Below are the code and all the weights of a small trained network. Each question names an input and a target symbol and asks about switching units off, where a switched-off unit gives its printed mean instead of its output.

import numpy as np


def w(rows, s, z=0):
    codes = np.array(rows[::2]) - 128.0
    scale = np.full(codes.shape[1], s)
    scale[-1] = z or s
    return codes * scale


def f(y):
    return np.maximum(y, 0)


def softmax(a):
    e = np.exp(a - a.max(-1, keepdims=True))
    return e / e.sum(-1, keepdims=True)


def log_softmax(a):
    a = a - a.max(-1, keepdims=True)
    return a - np.log(np.exp(a).sum(-1, keepdims=True))


def net(x, mask):
    ids = ['αβγδθλξπστψω'.index(c) for c in x.split()]
    T = len(ids)
    res = E[ids] + P[:T]
    u = 0
    for l in range(3):
        r = res
        for j in range(2):
            rows = slice(2 * j, 2 * j + 2)
            q, k, v = (r @ M[l][rows].T for M in (Q, K, V))
            z = softmax(np.where(np.tri(T) > 0, q @ k.T / 2**0.5, -1e9)) @ v
            o = O[l][rows]
            res = res + np.where(mask[u + j], z, o[:, -1]) @ o[:, :-1]
        u += 2
        y = f(res @ A[l][:, :-1].T + A[l][:, -1])
        res = res + np.where(mask[u : u + 8], y, B[l][:, -1]) @ B[l][:, :-1]
        u += 8
    return log_softmax(res[-1] @ U[:, :-1].T + U[:, -1])


Q, K, V, O, A, B = {}, {}, {}, {}, {}, {}
E = w([
[122,202,162,140,78,195],'α',
[84,218,165,143,116,145],'β',
[94,97,75,193,172,100],'γ',
[194,203,140,174,95,157],'δ',
[27,112,133,116,159,54],'θ',
[82,126,164,161,126,51],'λ',
[147,142,171,220,68,149],'ξ',
[180,106,194,85,100,22],'π',
[59,174,102,46,191,106],'σ',
[128,108,125,92,58,223],'τ',
[128,7,47,161,133,111],'ψ',
[103,105,33,78,154,186],'ω',
],0.012)
P = w([
[114,70,196,139,162,206],'0',
[170,163,159,92,148,115],'1',
[116,217,119,160,148,115],'2',
[107,95,136,117,75,126],'3',
[191,121,153,78,162,123],'4',
[113,205,86,171,135,103],'5',
[118,95,114,112,69,111],'6',
[219,98,136,61,164,124],'7',
[110,201,65,172,125,91],'8',
[125,96,100,99,56,96],'9',
[250,87,117,30,164,132],'10',
[105,195,51,165,115,79],'11',
[128,93,101,96,50,89],'12',
],0.012)
Q[0] = w([
[137,147,128,103,211,133],'0.h1',
[179,58,116,87,1,128],'0.h1',
[66,91,54,119,99,133],'0.h2',
[131,91,129,102,39,113],'0.h2',
],0.0074)
K[0] = w([
[51,177,102,38,206,101],'0.h1',
[164,175,213,170,82,98],'0.h1',
[167,139,67,112,44,85],'0.h2',
[113,90,3,118,139,121],'0.h2',
],0.0057)
V[0] = w([
[138,130,58,121,149,90],'0.h1',
[125,127,94,118,1,84],'0.h1',
[62,64,188,99,212,200],'0.h2',
[94,113,62,93,67,95],'0.h2',
],0.0051)
O[0] = w([
[98,183,153,92,135,67,2],'0.h1',
[138,90,111,90,10,41,145],'0.h1',
[88,82,198,171,176,186,124],'0.h2',
[215,60,2,124,83,83,41],'0.h2',
],0.0043,0.0016)
A[0] = w([
[134,157,136,106,219,2,147],'0.n1',
[97,79,67,114,29,131,244],'0.n2',
[241,63,134,168,105,150,64],'0.n3',
[90,64,196,119,33,133,88],'0.n4',
[108,49,109,74,127,180,21],'0.n5',
[172,183,152,99,76,77,6],'0.n6',
[166,230,78,62,156,162,104],'0.n7',
[218,197,130,159,117,131,181],'0.n8',
],0.0065,0.0015)
B[0] = w([
[222,229,105,90,53,252,227],'0.n1',
[102,97,53,57,65,145,252],'0.n2',
[178,114,149,93,154,2,207],'0.n3',
[128,91,226,122,2,89,220],'0.n4',
[199,107,104,54,227,158,156],'0.n5',
[75,152,169,244,112,95,200],'0.n6',
[106,5,77,93,86,35,189],'0.n7',
[116,155,59,95,234,83,242],'0.n8',
],0.0053,0.0035)
Q[1] = w([
[104,174,101,122,3,89],'1.h1',
[162,209,136,152,220,154],'1.h1',
[155,67,224,50,118,243],'1.h2',
[132,63,99,117,54,102],'1.h2',
],0.0068)
K[1] = w([
[133,240,1,133,77,102],'1.h1',
[162,143,184,87,219,174],'1.h1',
[66,203,231,202,193,218],'1.h2',
[94,196,57,198,80,91],'1.h2',
],0.0068)
V[1] = w([
[142,44,168,237,105,133],'1.h1',
[108,224,48,192,63,147],'1.h1',
[14,144,77,252,107,149],'1.h2',
[166,80,129,180,171,206],'1.h2',
],0.0046)
O[1] = w([
[130,1,165,160,89,111,143],'1.h1',
[152,151,54,188,76,171,252],'1.h1',
[103,43,84,144,91,138,134],'1.h2',
[158,98,119,178,176,137,101],'1.h2',
],0.0073,0.0015)
A[1] = w([
[2,79,125,179,130,90,154],'1.n1',
[93,120,87,235,148,112,96],'1.n2',
[136,141,128,102,148,68,104],'1.n3',
[189,169,161,159,100,84,4],'1.n4',
[164,71,143,59,144,152,219],'1.n5',
[141,211,154,83,110,127,98],'1.n6',
[94,163,172,114,164,157,225],'1.n7',
[147,180,121,203,111,137,172],'1.n8',
],0.0087,0.0029)
B[1] = w([
[74,59,50,223,38,91,199],'1.n1',
[42,144,208,76,10,191,187],'1.n2',
[100,124,198,128,68,172,175],'1.n3',
[41,123,24,164,157,207,213],'1.n4',
[144,189,206,115,242,104,248],'1.n5',
[186,53,81,209,108,165,229],'1.n6',
[127,126,82,221,145,134,201],'1.n7',
[152,253,53,109,192,70,252],'1.n8',
],0.0056,0.0045)
Q[2] = w([
[134,101,179,79,112,138],'2.h1',
[70,140,89,120,41,134],'2.h1',
[169,151,99,149,206,166],'2.h2',
[80,177,2,114,48,129],'2.h2',
],0.011)
K[2] = w([
[64,183,168,190,133,129],'2.h1',
[184,180,28,98,24,68],'2.h1',
[220,46,134,74,198,163],'2.h2',
[197,184,46,2,65,11],'2.h2',
],0.0062)
V[2] = w([
[135,126,135,85,169,85],'2.h1',
[171,69,148,99,152,139],'2.h1',
[192,147,163,143,74,128],'2.h2',
[130,109,114,170,127,1],'2.h2',
],0.013)
O[2] = w([
[156,89,110,129,104,62,3],'2.h1',
[116,120,56,136,87,141,81],'2.h1',
[223,103,111,220,129,165,122],'2.h2',
[71,121,136,244,186,93,177],'2.h2',
],0.011,0.0059)
A[2] = w([
[45,99,80,141,140,169,201],'2.n1',
[185,33,64,111,34,118,2],'2.n2',
[137,106,2,225,114,172,202],'2.n3',
[138,134,72,124,136,219,129],'2.n4',
[94,244,118,80,158,150,82],'2.n5',
[137,172,97,60,176,34,78],'2.n6',
[237,115,98,192,169,198,179],'2.n7',
[168,202,148,155,235,104,202],'2.n8',
],0.0083,0.0047)
B[2] = w([
[156,185,46,124,63,128,189],'2.n1',
[2,115,134,156,182,177,147],'2.n2',
[118,49,154,40,163,173,245],'2.n3',
[209,202,133,136,65,93,170],'2.n4',
[100,102,172,67,129,75,212],'2.n5',
[122,141,160,254,25,144,170],'2.n6',
[159,100,92,162,131,38,210],'2.n7',
[139,102,142,190,149,197,217],'2.n8',
],0.0094,0.012)
U = w([
[103,173,18,184,84,8,102],'α',
[80,126,1,120,129,225,87],'β',
[105,55,161,157,49,172,37],'γ',
[189,132,49,184,181,133,140],'δ',
[56,121,153,211,109,74,60],'θ',
[77,59,107,84,208,58,163],'λ',
[121,75,209,60,181,194,134],'ξ',
[173,131,55,59,122,84,198],'π',
[65,150,153,88,222,76,253],'σ',
[132,91,204,153,108,2,98],'τ',
[83,202,147,192,175,236,148],'ψ',
[167,190,114,193,67,107,147],'ω',
],0.0074,0.0047)

Each question gives the input, a string of symbols that net reads in full, and the target symbol t.
The units are the heads (2 rows each of Q, K, V and O) and the neurons (one row each of A and B). Each row of codes is followed by its name. A weight is (code - 128) times the scale printed after its matrix; where a second scale follows, it is the last column's (O, A, B and U).
mask holds one flag per unit, layer by layer, with each layer's heads first. A switched-off unit (its flag False) gives its mean, the last column of its rows in O or B, instead of its output. The means were averaged over made-up inputs and are rounded, as every weight is.
A unit's drop is (log p(t) with every unit on - log p(t) with that unit switched off) / (log p(t) with every unit on - log p(t) with every unit switched off).
The circuit of an input: a set's keep is (log p(t) with only the set's units on - log p(t) with every unit switched off) / (log p(t) with every unit on - log p(t) with every unit switched off). Starting from the 12 units with the biggest drops (on a tie, the unit counted first), units are removed one at a time, each time the one whose removal leaves the highest keep (on an exact tie, the one counted first), for as long as the keep stays at least 0.8.
units of the circuit, in order: the units of the circuit, biggest drop first
unit that matters most: the unit with the biggest drop
k most important neurons: the k neurons with the biggest drops, biggest first
k most important neurons of layer l: the k neurons of layer l with the biggest drops, biggest first
heads that matter: for each layer, one digit per head in row order, 1 if its drop is at least 0.15 and else 0, layers parted by /
input ξ ψ λ π ψ, target δ: unit that matters most -> 1.n1
input β σ α λ β ξ ξ β, target ξ: units of the circuit, in order -> (2.h2; 1.n1; 2.n1)
input π θ θ ξ π τ ω ξ θ λ θ λ β, target ψ: units of the circuit, in order -> (2.h2; 1.h1; 2.n7)
input β ξ π β ξ, target ξ: units of the circuit, in order -> (2.h2; 0.h2; 1.n1; 2.n1)
input α π λ ξ ξ δ ξ α γ, target ψ: 2 most important neurons -> (2.n8; 2.n7)
input β λ ψ θ, target α: heads that matter -> 00 / 00 / 01
input ω λ γ λ ξ λ σ ω τ ω α, target γ: 2 most important neurons of layer 0 -> (0.n5; 0.n7)
input σ σ ψ γ λ τ α τ ξ θ λ π, target δ: 2 most important neurons -> (0.n1; 1.n8)
input ξ ξ ξ τ λ ξ λ ξ, target δ: units of the circuit, in order -> (2.h2; 2.n7; 2.n5; 0.n4)
input λ β γ ξ τ ξ π σ, target ψ: units of the circuit, in order -> (1.n5; 2.n8; 2.n7; 2.n6)
input ω β ξ ξ λ β θ ξ β λ θ, target γ: heads that matter -> 00 / 00 / 11
input γ π ξ π λ τ θ β, target σ: heads that matter -> 11 / 11 / 11
input α π ξ, target δ: units of the circuit, in order -> (2.h2; 2.n7; 2.n8; 1.n8)
input β π β, target δ: units of the circuit, in order -> (2.h2; 2.n7; 2.n8; 0.n1)
input β λ γ ξ ω ξ ξ τ λ ψ ξ ω, target α: 3 most important neurons -> (0.n7; 1.n5; 2.n1)
input α σ π, target ω: 2 most important neurons -> (0.n1; 2.n6)
input β λ τ ψ γ γ π π α λ ξ, target ξ: 2 most important neurons of layer 1 -> (1.n1; 1.n7)
input λ ξ λ λ λ ξ ξ π, target ψ: most important neuron -> (1.n1)
input α ξ ξ λ θ ξ α λ λ ω, target π: units of the circuit, in order -> (0.n2; 2.n8; 2.h2)
input λ α π τ π β, target π: 2 most important neurons -> (1.n4; 2.n3)
input α σ θ δ ψ λ λ ξ ξ, target ψ: unit that matters most -> 1.n2
input ψ λ β α ξ ξ ξ θ σ π ξ δ τ, target ξ: units of the circuit, in order -> (2.h1; 1.n8)
input π π ξ ω θ β θ ω β, target α: heads that matter -> 00 / 01 / 11
input λ ξ ψ λ θ ξ α ψ, target ψ: 3 most important neurons of layer 2 -> (2.n8; 2.n7; 2.n5)
input ξ ψ δ γ, target β: 2 most important neurons -> (1.n1; 2.n1)
